Below is a small trained network, with its code and all its weights. Each question gives an input and a class and asks what happens when units are switched off, that is, made to give their printed mean instead of their output.

import numpy as np


def w(rows, s, z=0):
    codes = np.array(rows[::2]) - 128.0
    scale = np.full(codes.shape[1], s)
    scale[-1] = z or s
    return codes * scale


def norm(h):
    return h / np.sqrt((h * h).mean(-1, keepdims=True) + 1e-5)


def f(y):
    return y / 2 * (1 + np.tanh(0.7978845608 * (y + 0.044715 * y**3)))


def log_softmax(a):
    a = a - a.max(-1, keepdims=True)
    return a - np.log(np.exp(a).sum(-1, keepdims=True))


def net(x, mask):
    res = np.array(x, float).reshape(1, 8) / 4 @ E
    u = 0
    for l in range(3):
        y = f(norm(res) @ A[l][:, :-1].T + A[l][:, -1])
        res = res + np.where(mask[u : u + 5], y, B[l][:, -1]) @ B[l][:, :-1]
        u += 5
    return log_softmax(norm(res)[-1] @ U[:, :-1].T + U[:, -1])


A, B = {}, {}
E = w([
[128,129,130,131,128,130,126,129,129],'x0',
[127,128,127,127,127,128,128,126,129],'x1',
[130,36,167,116,50,76,99,127,166],'x2',
[129,129,128,131,128,127,127,129,129],'x3',
[128,127,130,127,129,129,128,131,128],'x4',
[129,128,126,130,129,126,127,126,128],'x5',
[151,109,72,119,22,253,210,122,130],'x6',
[58,92,48,125,130,114,102,197,94],'x7',
],0.0052)
A[0] = w([
[130,66,147,162,30,138,180,173,194,5],'L0N1',
[206,141,207,98,211,46,116,80,141,120],'L0N2',
[88,79,123,77,114,85,89,122,134,72],'L0N3',
[113,105,65,132,104,135,132,173,110,5],'L0N4',
[101,188,137,182,254,82,142,142,117,120],'L0N5',
],0.0042,0.0028)
B[0] = w([
[140,130,140,72,146,136,70,8,68,162],'L0N1',
[3,176,153,154,79,176,93,116,154,254],'L0N2',
[158,154,169,188,133,120,103,187,121,148],'L0N3',
[59,178,161,123,119,137,118,124,122,125],'L0N4',
[169,133,102,75,100,158,16,76,74,253],'L0N5',
],0.0045,0.0033)
A[1] = w([
[81,85,210,122,140,44,96,147,167,140],'L1N1',
[126,171,93,136,150,177,244,125,126,34],'L1N2',
[130,74,50,106,99,159,178,149,123,15],'L1N3',
[253,122,126,123,144,153,180,74,106,2],'L1N4',
[77,114,103,133,218,30,85,155,108,96],'L1N5',
],0.0059,0.0014)
B[1] = w([
[100,156,103,203,84,121,230,127,179,240],'L1N1',
[150,140,178,148,204,107,139,253,184,188],'L1N2',
[47,159,218,166,158,68,58,96,101,186],'L1N3',
[201,117,209,99,134,121,126,155,199,171],'L1N4',
[226,76,78,82,90,173,202,154,98,253],'L1N5',
],0.0051,0.0043)
A[2] = w([
[163,254,147,131,223,161,114,39,125,60],'L2N1',
[112,135,38,58,214,215,110,221,52,119],'L2N2',
[192,87,151,101,91,177,188,128,162,187],'L2N3',
[45,8,95,119,80,81,102,121,110,68],'L2N4',
[18,203,115,184,209,135,124,197,109,5],'L2N5',
],0.0048,0.0022)
B[2] = w([
[78,89,115,95,59,174,68,222,80,208],'L2N1',
[141,153,146,161,159,74,150,49,157,252],'L2N2',
[120,111,73,106,178,80,98,127,104,186],'L2N3',
[137,180,147,112,143,195,88,173,107,201],'L2N4',
[97,2,138,105,110,155,187,82,115,171],'L2N5',
],0.0077,0.0042)
U = w([
[69,149,148,96,79,194,33,153,71,254],'0',
[188,149,165,98,195,166,150,224,176,105],'1',
[94,177,173,192,86,73,144,77,211,100],'2',
[195,51,149,58,98,113,112,39,153,46],'3',
[172,173,58,130,199,68,119,59,76,170],'4',
[60,65,141,155,178,149,212,87,116,132],'5',
[158,92,63,158,87,75,139,248,116,44],'6',
],0.015,0.0021)

Each question gives the input, the list of numbers given to net, and the class t.
The units are the neurons (one row each of A and B). Each row of codes is followed by its name. A weight is (code - 128) times the scale printed after its matrix; where a second scale follows, it is the last column's (A, B and U).
mask holds one flag per neuron, layer by layer. A switched-off neuron (its flag False) gives its mean, the last column of its row in B, instead of its output. The means were averaged over made-up inputs and are rounded, as every weight is.
A unit's drop is (log p(t) with every unit on - log p(t) with that unit switched off) / (log p(t) with every unit on - log p(t) with every unit switched off).
The circuit of an input: a set's keep is (log p(t) with only the set's units on - log p(t) with every unit switched off) / (log p(t) with every unit on - log p(t) with every unit switched off). Starting from the 12 units with the biggest drops (on a tie, the unit counted first), units are removed one at a time, each time the one whose removal leaves the highest keep (on an exact tie, the one counted first), for as long as the keep stays at least 0.8.
circuit, biggest first: the units of the circuit, biggest drop first
top k neurons: the k neurons with the biggest drops, biggest first
k most important neurons of layer l: the k neurons of layer l with the biggest drops, biggest first
drop of u: that unit's drop, to one decimal
input [-5,7,2,-5,-1,4,1,7], class 0: circuit, biggest first => (L2N4)
input [3,8,8,1,3,-3,-6,1], class 6: top 3 neurons => (L1N5, L2N2, L1N3)
input [1,-5,-2,1,-3,8,5,1], class 5: top 4 neurons => (L2N5, L1N3, L1N5, L1N2)
input [-6,4,5,3,5,3,-7,1], class 6: top 3 neurons => (L1N5, L2N2, L1N1)
input [-6,0,0,-7,7,-8,6,-3], class 1: circuit, biggest first => (L1N2, L0N5)
input [2,8,-1,8,-8,4,8,1], class 5: top 3 neurons => (L0N5, L2N4, L2N1)
input [-4,-4,-1,3,7,5,-4,-1], class 0: top 2 neurons => (L0N5, L0N2)
input [-1,6,4,6,1,-3,-2,1], class 6: top 3 neurons => (L2N2, L1N5, L1N3)
input [-1,4,5,8,4,1,-3,1], class 6: top 4 neurons => (L1N5, L2N2, L1N3, L2N3)
input [5,0,2,-2,7,5,8,0], class 3: top 2 neurons => (L0N2, L0N1)
input [-6,3,-7,-7,2,8,5,-1], class 1: top 2 neurons => (L1N2, L0N2)
input [6,4,-2,7,6,-7,0,-6], class 0: top 2 neurons => (L0N2, L2N1)
input [5,-1,8,7,-6,4,0,-8], class 2: 2 most important neurons of layer 2 => (L2N5, L2N1)
input [4,0,3,2,7,-3,-4,2], class 6: circuit, biggest first => (L1N5)
input [7,7,-1,8,-5,-6,-4,4], class 4: top 2 neurons => (L2N2, L0N5)
input [-2,-5,7,-1,6,-4,1,1], class 0: 2 most important neurons of layer 1 => (L1N5, L1N4)
input [-1,-5,3,-3,5,-6,-5,3], class 6: 2 most important neurons of layer 1 => (L1N5, L1N1)
input [8,0,8,0,7,-4,8,2], class 0: 2 most important neurons of layer 2 => (L2N4, L2N2)
input [3,-5,-6,4,-6,-2,6,1], class 5: 3 most important neurons of layer 2 => (L2N5, L2N4, L2N2)
input [-4,1,-8,-7,-5,-4,5,-3], class 1: circuit, biggest first => (L1N2)
input [1,8,-7,-2,6,4,5,-1], class 1: drop of L1N1 => 0.0
input [-8,-6,-1,3,-6,-3,-3,8], class 4: drop of L2N1 => 0.1
